Below are the code and all the weights of a small trained network. Each question names an input and a target symbol and asks about switching units off, where a switched-off unit gives its printed mean instead of its output.

import numpy as np


def w(rows, s, z=0):
    codes = np.array(rows[::2]) - 128.0
    scale = np.full(codes.shape[1], s)
    scale[-1] = z or s
    return codes * scale


def f(y):
    return np.maximum(y, 0)


def softmax(a):
    e = np.exp(a - a.max(-1, keepdims=True))
    return e / e.sum(-1, keepdims=True)


def log_softmax(a):
    a = a - a.max(-1, keepdims=True)
    return a - np.log(np.exp(a).sum(-1, keepdims=True))


def net(x, mask):
    ids = ['αβγεζηθλξπστφψω'.index(c) for c in x.split()]
    T = len(ids)
    res = E[ids] + P[:T]
    r = res
    for j in range(3):
        rows = slice(2 * j, 2 * j + 2)
        q, k, v = (r @ M[0][rows].T for M in (Q, K, V))
        z = softmax(np.where(np.tri(T) > 0, q @ k.T / 2**0.5, -1e9)) @ v
        o = O[0][rows]
        res = res + np.where(mask[j], z, o[:, -1]) @ o[:, :-1]
    y = f(res @ A[0][:, :-1].T + A[0][:, -1])
    res = res + np.where(mask[3:7], y, B[0][:, -1]) @ B[0][:, :-1]
    return log_softmax(res[-1] @ U[:, :-1].T + U[:, -1])


Q, K, V, O, A, B = {}, {}, {}, {}, {}, {}
E = w([
[107,187,147,106,110],'α',
[116,128,174,121,160],'β',
[77,171,146,157,136],'γ',
[113,160,115,119,139],'ε',
[120,122,96,4,40],'ζ',
[97,153,192,126,79],'η',
[160,117,118,111,140],'θ',
[123,86,144,164,139],'λ',
[147,56,174,126,109],'ξ',
[79,132,66,36,174],'π',
[56,56,172,66,91],'σ',
[58,34,87,106,215],'τ',
[186,85,101,120,134],'φ',
[147,133,145,129,72],'ψ',
[136,226,139,99,88],'ω',
],0.013)
P = w([
[101,126,95,148,78],'0',
[155,126,188,45,194],'1',
[44,97,70,161,47],'2',
[66,116,168,76,193],'3',
[1,69,60,149,32],'4',
[110,164,184,127,183],'5',
],0.0081)
Q[0] = w([
[53,81,90,187,74],'H1',
[146,85,56,160,37],'H1',
[177,124,153,128,211],'H2',
[187,101,229,104,254],'H2',
[239,167,214,35,226],'H3',
[86,88,48,231,4],'H3',
],0.0094)
K[0] = w([
[19,41,138,119,94],'H1',
[135,21,120,78,55],'H1',
[166,161,130,190,180],'H2',
[224,133,125,212,191],'H2',
[254,181,191,223,126],'H3',
[71,44,96,25,117],'H3',
],0.0088)
V[0] = w([
[170,139,84,169,114],'H1',
[81,154,175,92,133],'H1',
[124,65,142,104,141],'H2',
[111,76,133,99,163],'H2',
[111,98,138,242,212],'H3',
[142,133,246,195,15],'H3',
],0.011)
O[0] = w([
[112,122,80,142,78,2],'H1',
[139,188,177,113,171,247],'H1',
[150,80,161,84,167,195],'H2',
[133,99,157,78,197,193],'H2',
[156,84,102,251,197,6],'H3',
[166,115,244,183,69,166],'H3',
],0.011,0.0029)
A[0] = w([
[162,96,182,106,172,254],'N1',
[127,112,181,118,148,211],'N2',
[183,2,96,168,26,125],'N3',
[57,125,110,248,153,152],'N4',
],0.009,0.0073)
B[0] = w([
[171,171,140,112,189,249],'N1',
[149,158,175,121,180,224],'N2',
[183,3,121,93,88,157],'N3',
[98,129,128,243,165,160],'N4',
],0.011,0.012)
U = w([
[180,167,172,62,177,155],'α',
[186,46,38,93,124,117],'β',
[150,98,74,114,114,167],'γ',
[152,211,89,157,33,145],'ε',
[100,113,214,157,64,60],'ζ',
[140,162,156,157,171,167],'η',
[80,147,76,151,101,204],'θ',
[100,98,21,166,199,91],'λ',
[65,131,30,63,142,123],'ξ',
[130,69,164,131,28,113],'π',
[37,114,150,47,72,69],'σ',
[77,158,138,136,68,142],'τ',
[79,161,154,253,138,112],'φ',
[148,27,124,213,149,61],'ψ',
[166,33,174,105,128,2],'ω',
],0.0075,0.007)

Each question gives the input, a string of symbols that net reads in full, and the target symbol t.
The units are the heads (2 rows each of Q, K, V and O) and the neurons (one row each of A and B). Each row of codes is followed by its name. A weight is (code - 128) times the scale printed after its matrix; where a second scale follows, it is the last column's (O, A, B and U).
mask holds one flag per unit, heads first, then neurons. A switched-off unit (its flag False) gives its mean, the last column of its rows in O or B, instead of its output. The means were averaged over made-up inputs and are rounded, as every weight is.
A unit's drop is (log p(t) with every unit on - log p(t) with that unit switched off) / (log p(t) with every unit on - log p(t) with every unit switched off).
The circuit of an input: a set's keep is (log p(t) with only the set's units on - log p(t) with every unit switched off) / (log p(t) with every unit on - log p(t) with every unit switched off). Starting from all 7 units, units are removed one at a time, each time the one whose removal leaves the highest keep (on an exact tie, the one counted first), for as long as the keep stays at least 0.8.
circuit, biggest first: the units of the circuit, biggest drop first
unit that matters most: the unit with the biggest drop
which heads matter: for each layer, one digit per head in row order, 1 if its drop is at least 0.15 and else 0, layers parted by /
drop when u is switched off: that unit's drop, to one decimal
input γ ψ γ γ ξ, target ω: circuit, biggest first : N3; H3
input γ τ ψ, target λ: which heads matter : 001
input ε γ ω σ ε, target α: unit that matters most : H1
input ε ζ τ, target λ: which heads matter : 001
input ξ γ γ σ λ, target α: circuit, biggest first : H2; H1; N1
input ψ λ λ, target ψ: circuit, biggest first : H3; N3; N4
input λ λ π σ γ, target α: circuit, biggest first : H1; H2
input τ γ α, target λ: which heads matter : 001
input φ ξ λ, target ψ: which heads matter : 101
input λ θ φ σ π, target ξ: which heads matter : 001
input λ σ ε α γ, target α: circuit, biggest first : H2; H1; H3
input ε ζ ω γ ω, target σ: which heads matter : 001
input ζ ψ β, target σ: which heads matter : 001
input λ ζ ψ, target σ: circuit, biggest first : H3
input γ γ γ σ α, target α: which heads matter : 110
input σ σ λ φ λ, target α: drop when N3 is switched off : 0.0
input π τ γ, target λ: drop when N4 is switched off : 0.1
input γ σ ψ, target α: drop when H1 is switched off : 0.2
